Here is a tiny trained network, its code and every weight. The questions are about switching its units off for an input and a target symbol, where a switched-off unit gives its printed mean instead of its output.

import numpy as np


def w(rows, s, z=0):
    codes = np.array(rows[::2]) - 128.0
    scale = np.full(codes.shape[1], s)
    scale[-1] = z or s
    return codes * scale


def f(y):
    return y / 2 * (1 + np.tanh(0.7978845608 * (y + 0.044715 * y**3)))


def softmax(a):
    e = np.exp(a - a.max(-1, keepdims=True))
    return e / e.sum(-1, keepdims=True)


def log_softmax(a):
    a = a - a.max(-1, keepdims=True)
    return a - np.log(np.exp(a).sum(-1, keepdims=True))


def net(x, mask):
    ids = ['ΓΔΘΛΞΣΩαεζημπτφψ'.index(c) for c in x.split()]
    T = len(ids)
    res = E[ids] + P[:T]
    u = 0
    for l in range(2):
        q, k, v = (res @ M[l].T for M in (Q, K, V))
        z = softmax(np.where(np.tri(T) > 0, q @ k.T / 4**0.5, -1e9)) @ v
        res = res + np.where(mask[u], z, O[l][:, -1]) @ O[l][:, :-1]
        u += 1
        y = f(res @ A[l][:, :-1].T + A[l][:, -1])
        res = res + np.where(mask[u : u + 4], y, B[l][:, -1]) @ B[l][:, :-1]
        u += 4
    return log_softmax(res[-1] @ U[:, :-1].T + U[:, -1])


Q, K, V, O, A, B = {}, {}, {}, {}, {}, {}
E = w([
[172,101,28,104,149,108,5,134],'Γ',
[90,120,126,234,178,130,139,193],'Δ',
[72,153,156,144,94,117,127,104],'Θ',
[119,106,134,158,162,32,84,114],'Λ',
[100,229,101,71,79,88,147,83],'Ξ',
[126,223,161,138,67,111,97,101],'Σ',
[90,197,144,85,127,135,125,110],'Ω',
[130,97,209,45,96,200,185,133],'α',
[103,180,169,146,40,129,104,110],'ε',
[118,110,56,197,170,137,76,193],'ζ',
[90,190,86,79,106,201,148,106],'η',
[148,75,191,80,70,147,220,177],'μ',
[196,220,73,100,211,188,106,119],'π',
[215,120,147,178,108,41,152,59],'τ',
[134,212,109,121,58,181,112,125],'φ',
[214,190,219,146,177,169,80,198],'ψ',
],0.019)
P = w([
[80,181,26,93,115,22,80,222],'0',
[86,171,59,110,116,45,102,185],'1',
[92,170,80,119,116,67,125,161],'2',
[91,170,110,139,113,77,147,144],'3',
[95,165,131,136,118,94,163,130],'4',
[100,159,154,158,113,123,183,121],'5',
[109,152,170,158,104,132,197,113],'6',
[110,150,190,164,108,138,215,101],'7',
[118,148,208,176,102,155,237,96],'8',
[122,146,228,191,101,162,255,87],'9',
],0.0076)
Q[0] = w([
[114,194,132,94,74,161,178,138],'0.h1',
[98,110,170,111,1,103,94,75],'0.h1',
[96,56,143,150,133,101,133,219],'0.h1',
[103,176,170,133,90,80,99,180],'0.h1',
],0.012)
K[0] = w([
[209,127,173,110,146,178,254,134],'0.h1',
[186,45,171,121,68,88,177,22],'0.h1',
[4,61,153,154,104,111,119,197],'0.h1',
[150,174,235,130,53,94,210,139],'0.h1',
],0.0097)
V[0] = w([
[2,170,163,148,96,179,148,143],'0.h1',
[69,169,173,116,89,128,166,44],'0.h1',
[155,108,117,126,150,173,108,108],'0.h1',
[89,111,162,124,120,109,18,133],'0.h1',
],0.0073)
O[0] = w([
[198,66,85,43,65,96,53,94,139],'0.h1',
[78,176,112,67,199,41,121,196,194],'0.h1',
[58,1,162,203,147,56,136,156,4],'0.h1',
[14,60,203,151,98,80,67,63,44],'0.h1',
],0.0067,0.0027)
A[0] = w([
[181,168,80,183,187,111,155,29,104],'0.n1',
[37,2,221,80,20,11,143,83,91],'0.n2',
[53,31,79,68,124,118,145,191,253],'0.n3',
[253,113,98,140,123,140,118,216,117],'0.n4',
],0.0065,0.0068)
B[0] = w([
[131,76,201,99,122,134,81,111,202],'0.n1',
[131,127,142,192,137,178,170,97,190],'0.n2',
[111,151,177,167,122,102,176,250,252],'0.n3',
[171,89,153,121,135,90,43,78,238],'0.n4',
],0.012,0.0025)
Q[1] = w([
[103,232,165,62,57,168,166,121],'1.h1',
[166,56,101,118,145,104,106,182],'1.h1',
[115,1,112,136,200,96,49,102],'1.h1',
[113,131,70,120,102,129,142,103],'1.h1',
],0.015)
K[1] = w([
[228,166,207,34,164,200,148,124],'1.h1',
[85,99,31,125,83,96,74,206],'1.h1',
[7,140,2,166,119,100,49,156],'1.h1',
[149,130,154,107,156,117,82,134],'1.h1',
],0.012)
V[1] = w([
[164,26,12,131,41,3,192,135],'1.h1',
[99,89,227,80,121,148,106,213],'1.h1',
[172,83,72,110,178,152,134,70],'1.h1',
[69,78,56,93,66,183,189,104],'1.h1',
],0.0083)
O[1] = w([
[248,164,154,133,120,126,201,124,113],'1.h1',
[115,19,82,57,125,153,173,143,237],'1.h1',
[145,199,151,113,139,179,99,164,2],'1.h1',
[119,135,221,145,55,52,158,155,3],'1.h1',
],0.011,0.0086)
A[1] = w([
[126,191,140,95,34,181,78,254,84],'1.n1',
[168,86,135,130,156,135,187,152,11],'1.n2',
[48,164,142,181,171,119,149,247,118],'1.n3',
[166,97,84,112,157,114,22,162,3],'1.n4',
],0.0096,0.004)
B[1] = w([
[203,100,254,64,125,154,86,157,173],'1.n1',
[120,216,76,171,109,170,64,47,255],'1.n2',
[193,159,201,53,194,72,192,11,177],'1.n3',
[151,148,208,129,113,44,247,11,209],'1.n4',
],0.0089,0.0077)
U = w([
[143,120,166,100,128,119,240,168,85],'Γ',
[135,43,112,190,186,158,30,134,247],'Δ',
[122,124,129,131,125,122,144,124,72],'Θ',
[147,197,106,122,126,51,178,139,35],'Λ',
[160,152,103,128,75,141,202,99,57],'Ξ',
[119,59,120,167,148,179,52,132,172],'Σ',
[93,206,109,167,161,166,160,158,180],'Ω',
[123,122,127,129,128,115,147,124,67],'α',
[65,159,162,188,9,145,174,95,122],'ε',
[129,168,44,138,138,57,17,112,38],'ζ',
[189,117,141,192,170,21,231,93,136],'η',
[83,107,86,147,149,130,94,75,2],'μ',
[100,121,104,93,187,71,129,199,182],'π',
[96,38,141,87,113,152,146,162,125],'τ',
[148,107,133,105,94,120,65,172,169],'φ',
[105,117,171,98,118,151,140,109,90],'ψ',
],0.011,0.0087)

Each question gives the input, a string of symbols that net reads in full, and the target symbol t.
The units are the heads (4 rows each of Q, K, V and O) and the neurons (one row each of A and B). Each row of codes is followed by its name. A weight is (code - 128) times the scale printed after its matrix; where a second scale follows, it is the last column's (O, A, B and U).
mask holds one flag per unit, layer by layer, with each layer's heads first. A switched-off unit (its flag False) gives its mean, the last column of its rows in O or B, instead of its output. The means were averaged over made-up inputs and are rounded, as every weight is.
A unit's drop is (log p(t) with every unit on - log p(t) with that unit switched off) / (log p(t) with every unit on - log p(t) with every unit switched off).
The circuit of an input: a set's keep is (log p(t) with only the set's units on - log p(t) with every unit switched off) / (log p(t) with every unit on - log p(t) with every unit switched off). Starting from all 10 units, units are removed one at a time, each time the one whose removal leaves the highest keep (on an exact tie, the one counted first), for as long as the keep stays at least 0.8.
circuit, biggest first: the units of the circuit, biggest drop first
most important unit: the unit with the biggest drop
top k neurons: the k neurons with the biggest drops, biggest first
input φ ε ε ε ε Ξ ψ φ φ Σ, target μ: circuit, biggest first => [1.h1 1.n4]
input Σ μ ε Γ Θ ε Ξ, target Ξ: top 3 neurons => [0.n3 1.n2 0.n4]
input ε π φ, target ψ: top 2 neurons => [1.n1 1.n4]
input ε Γ Γ Σ ε ψ, target η: circuit, biggest first => [1.n4 0.n4]
input Γ Γ Γ ε η Γ ε α μ Θ, target Ξ: most important unit => 0.h1
input α φ ε μ ε, target Ξ: circuit, biggest first => [1.h1 0.h1 0.n3 1.n2]
input π φ Θ φ, target ψ: top 2 neurons => [1.n4 1.n1]
input ε μ Γ τ η ε φ μ ε, target Ξ: circuit, biggest first => [0.h1 1.h1 0.n3 1.n2]
input τ Δ ε ζ ζ Δ Σ Γ ε, target Ω: circuit, biggest first => [0.n1 0.h1 1.h1]
input μ Σ π φ ε Ω α ψ ζ Σ, target μ: circuit, biggest first => [1.h1 1.n4 0.n4]
input ψ ε α φ α Σ, target τ: circuit, biggest first => [1.h1 0.n3]
input α Σ ε ε Γ α φ Σ π, target η: circuit, biggest first => [0.n4 0.h1 1.n4]
input φ Σ Γ Σ φ, target φ: circuit, biggest first => [1.h1 1.n1 0.h1 1.n4]
input ε ε τ ε μ Γ, target η: most important unit => 1.n4
input ζ φ τ ε ε Γ ψ Δ φ π, target η: top 2 neurons => [0.n4 0.n3]
input Γ τ ε φ ε ζ η η, target Ω: circuit, biggest first => [0.n1 1.h1 1.n4]
input ε π α Ω Σ Θ μ φ π Σ, target ψ: top 3 neurons => [0.n1 1.n4 1.n1]
input Θ τ Γ ε, target Ω: circuit, biggest first => [1.h1 0.h1]
input ε Γ Σ ζ ε φ Γ Θ Δ Σ, target ζ: circuit, biggest first => [0.h1 1.h1]
input φ ε φ Ω, target π: top 3 neurons => [1.n2 1.n4 0.n3]
input ε ε ε Ω Σ φ φ η ζ, target η: most important unit => 0.n2
input Σ ε ζ ε Δ, target η: top 3 neurons => [1.n3 0.n1 0.n4]
input ζ ζ τ φ Θ, target Ω: top 3 neurons => [0.n1 1.n4 0.n3]
